Below is a small trained network, with its code and all its weights. Each question gives an input and a target symbol and asks what happens when units are switched off, that is, made to give their printed mean instead of their output.

import numpy as np


def w(rows, s, z=0):
    codes = np.array(rows[::2]) - 128.0
    scale = np.full(codes.shape[1], s)
    scale[-1] = z or s
    return codes * scale


def f(y):
    return y / 2 * (1 + np.tanh(0.7978845608 * (y + 0.044715 * y**3)))


def softmax(a):
    e = np.exp(a - a.max(-1, keepdims=True))
    return e / e.sum(-1, keepdims=True)


def log_softmax(a):
    a = a - a.max(-1, keepdims=True)
    return a - np.log(np.exp(a).sum(-1, keepdims=True))


def net(x, mask):
    ids = ['αβδεζηθλμξπστφ'.index(c) for c in x.split()]
    T = len(ids)
    res = E[ids] + P[:T]
    r = res
    for j in range(3):
        rows = slice(2 * j, 2 * j + 2)
        q, k, v = (r @ M[0][rows].T for M in (Q, K, V))
        z = softmax(np.where(np.tri(T) > 0, q @ k.T / 2**0.5, -1e9)) @ v
        o = O[0][rows]
        res = res + np.where(mask[j], z, o[:, -1]) @ o[:, :-1]
    y = f(res @ A[0][:, :-1].T + A[0][:, -1])
    res = res + np.where(mask[3:7], y, B[0][:, -1]) @ B[0][:, :-1]
    return log_softmax(res[-1] @ U[:, :-1].T + U[:, -1])


Q, K, V, O, A, B = {}, {}, {}, {}, {}, {}
E = w([
[170,162,130,105,149,113],'α',
[144,162,91,122,195,160],'β',
[206,148,134,154,140,99],'δ',
[86,149,112,29,124,55],'ε',
[166,170,109,131,119,85],'ζ',
[134,119,107,141,216,117],'η',
[119,125,79,79,145,79],'θ',
[116,106,125,118,108,56],'λ',
[198,95,163,177,209,26],'μ',
[45,29,192,121,153,174],'ξ',
[23,193,128,143,105,82],'π',
[104,108,68,216,115,135],'σ',
[30,181,252,154,215,112],'τ',
[102,197,150,237,59,55],'φ',
],0.017)
P = w([
[212,166,162,72,32,169],'0',
[245,164,108,157,143,170],'1',
[187,154,102,147,152,153],'2',
[169,140,100,156,169,126],'3',
[127,98,104,151,148,98],'4',
[116,76,112,178,150,89],'5',
[79,70,87,184,161,84],'6',
[79,88,76,171,160,124],'7',
],0.012)
Q[0] = w([
[66,140,188,140,50,201],'H1',
[113,115,12,141,96,94],'H1',
[107,202,79,146,94,181],'H2',
[174,79,174,180,124,141],'H2',
[115,141,73,124,109,132],'H3',
[161,149,64,156,232,2],'H3',
],0.009)
K[0] = w([
[208,147,114,14,129,131],'H1',
[147,59,231,208,178,82],'H1',
[150,183,156,154,26,111],'H2',
[127,72,186,52,168,67],'H2',
[110,98,138,121,132,33],'H3',
[1,84,140,231,142,69],'H3',
],0.0075)
V[0] = w([
[132,136,65,108,108,164],'H1',
[119,97,173,59,190,113],'H1',
[117,129,105,139,139,59],'H2',
[138,176,183,26,146,135],'H2',
[151,69,2,78,163,26],'H3',
[86,210,213,128,137,18],'H3',
],0.0098)
O[0] = w([
[66,72,94,74,79,140,39],'H1',
[136,75,186,133,192,100,100],'H1',
[179,187,116,151,107,190,216],'H2',
[88,113,113,31,163,105,71],'H2',
[185,137,78,74,106,244,216],'H3',
[125,223,140,116,197,122,254],'H3',
],0.011,0.0062)
A[0] = w([
[144,109,45,82,53,147,61],'N1',
[2,97,63,154,22,181,67],'N2',
[208,147,36,72,45,146,55],'N3',
[144,187,214,201,139,116,1],'N4',
],0.0066,0.0039)
B[0] = w([
[117,96,98,254,116,205,161],'N1',
[175,224,170,115,187,95,151],'N2',
[142,26,102,132,176,168,212],'N3',
[54,70,70,1,92,232,254],'N4',
],0.0078,0.0085)
U = w([
[178,123,165,111,96,97,92],'α',
[170,142,201,81,76,166,55],'β',
[128,110,161,100,141,137,48],'δ',
[142,130,113,47,139,142,2],'ε',
[149,118,107,97,124,119,90],'ζ',
[164,84,155,229,108,123,200],'η',
[119,64,117,74,148,169,110],'θ',
[149,55,254,189,190,104,226],'λ',
[230,157,185,101,217,159,104],'μ',
[145,97,191,84,129,111,151],'ξ',
[95,230,69,168,122,102,198],'π',
[131,173,168,151,155,140,24],'σ',
[74,135,197,202,254,113,89],'τ',
[108,167,109,121,104,141,76],'φ',
],0.0084,0.0059)

Each question gives the input, a string of symbols that net reads in full, and the target symbol t.
The units are the heads (2 rows each of Q, K, V and O) and the neurons (one row each of A and B). Each row of codes is followed by its name. A weight is (code - 128) times the scale printed after its matrix; where a second scale follows, it is the last column's (O, A, B and U).
mask holds one flag per unit, heads first, then neurons. A switched-off unit (its flag False) gives its mean, the last column of its rows in O or B, instead of its output. The means were averaged over made-up inputs and are rounded, as every weight is.
A unit's drop is (log p(t) with every unit on - log p(t) with that unit switched off) / (log p(t) with every unit on - log p(t) with every unit switched off).
The circuit of an input: a set's keep is (log p(t) with only the set's units on - log p(t) with every unit switched off) / (log p(t) with every unit on - log p(t) with every unit switched off). Starting from all 7 units, units are removed one at a time, each time the one whose removal leaves the highest keep (on an exact tie, the one counted first), for as long as the keep stays at least 0.8.
circuit, biggest first: the units of the circuit, biggest drop first
top k neurons: the k neurons with the biggest drops, biggest first
heads that matter: for each layer, one digit per head in row order, 1 if its drop is at least 0.15 and else 0, layers parted by /
drop of u: that unit's drop, to one decimal
input δ α λ λ σ ε, target η: circuit, biggest first	[H3; N1; N4; H2]
input ε α θ σ δ θ, target η: circuit, biggest first	[N1; H3; N4]
input μ ξ σ μ μ μ δ, target μ: circuit, biggest first	[H3; H1]
input μ ε ξ θ, target λ: circuit, biggest first	[H3; H1]
input π λ σ τ α, target τ: heads that matter	001
input φ φ θ θ, target π: heads that matter	101
input μ α ζ θ, target θ: top 2 neurons	[N3; N2]
input σ θ φ θ μ θ θ, target μ: circuit, biggest first	[H3; H1; N4]
input σ λ α, target η: circuit, biggest first	[H3; N4; H1; N1]
input ε σ α, target η: top 2 neurons	[N1; N4]
input ε φ π η, target π: circuit, biggest first	[H1; H3]
input η μ σ, target η: circuit, biggest first	[H3; N4]
input σ τ φ ξ τ τ ε, target τ: circuit, biggest first	[H3]
input θ μ θ μ μ σ θ θ, target η: heads that matter	011
input θ σ β, target η: top 3 neurons	[N1; N4; N3]
input θ μ μ φ α ε, target π: top 2 neurons	[N3; N4]
input σ μ μ μ ε, target μ: top neuron	[N4]
input μ μ β σ λ η μ λ, target μ: drop of H3	0.6
input τ θ τ μ ζ, target τ: drop of H3	0.6
input σ θ φ α ζ, target π: drop of H3	0.5
input θ μ φ θ ζ, target π: top neuron	[N3]
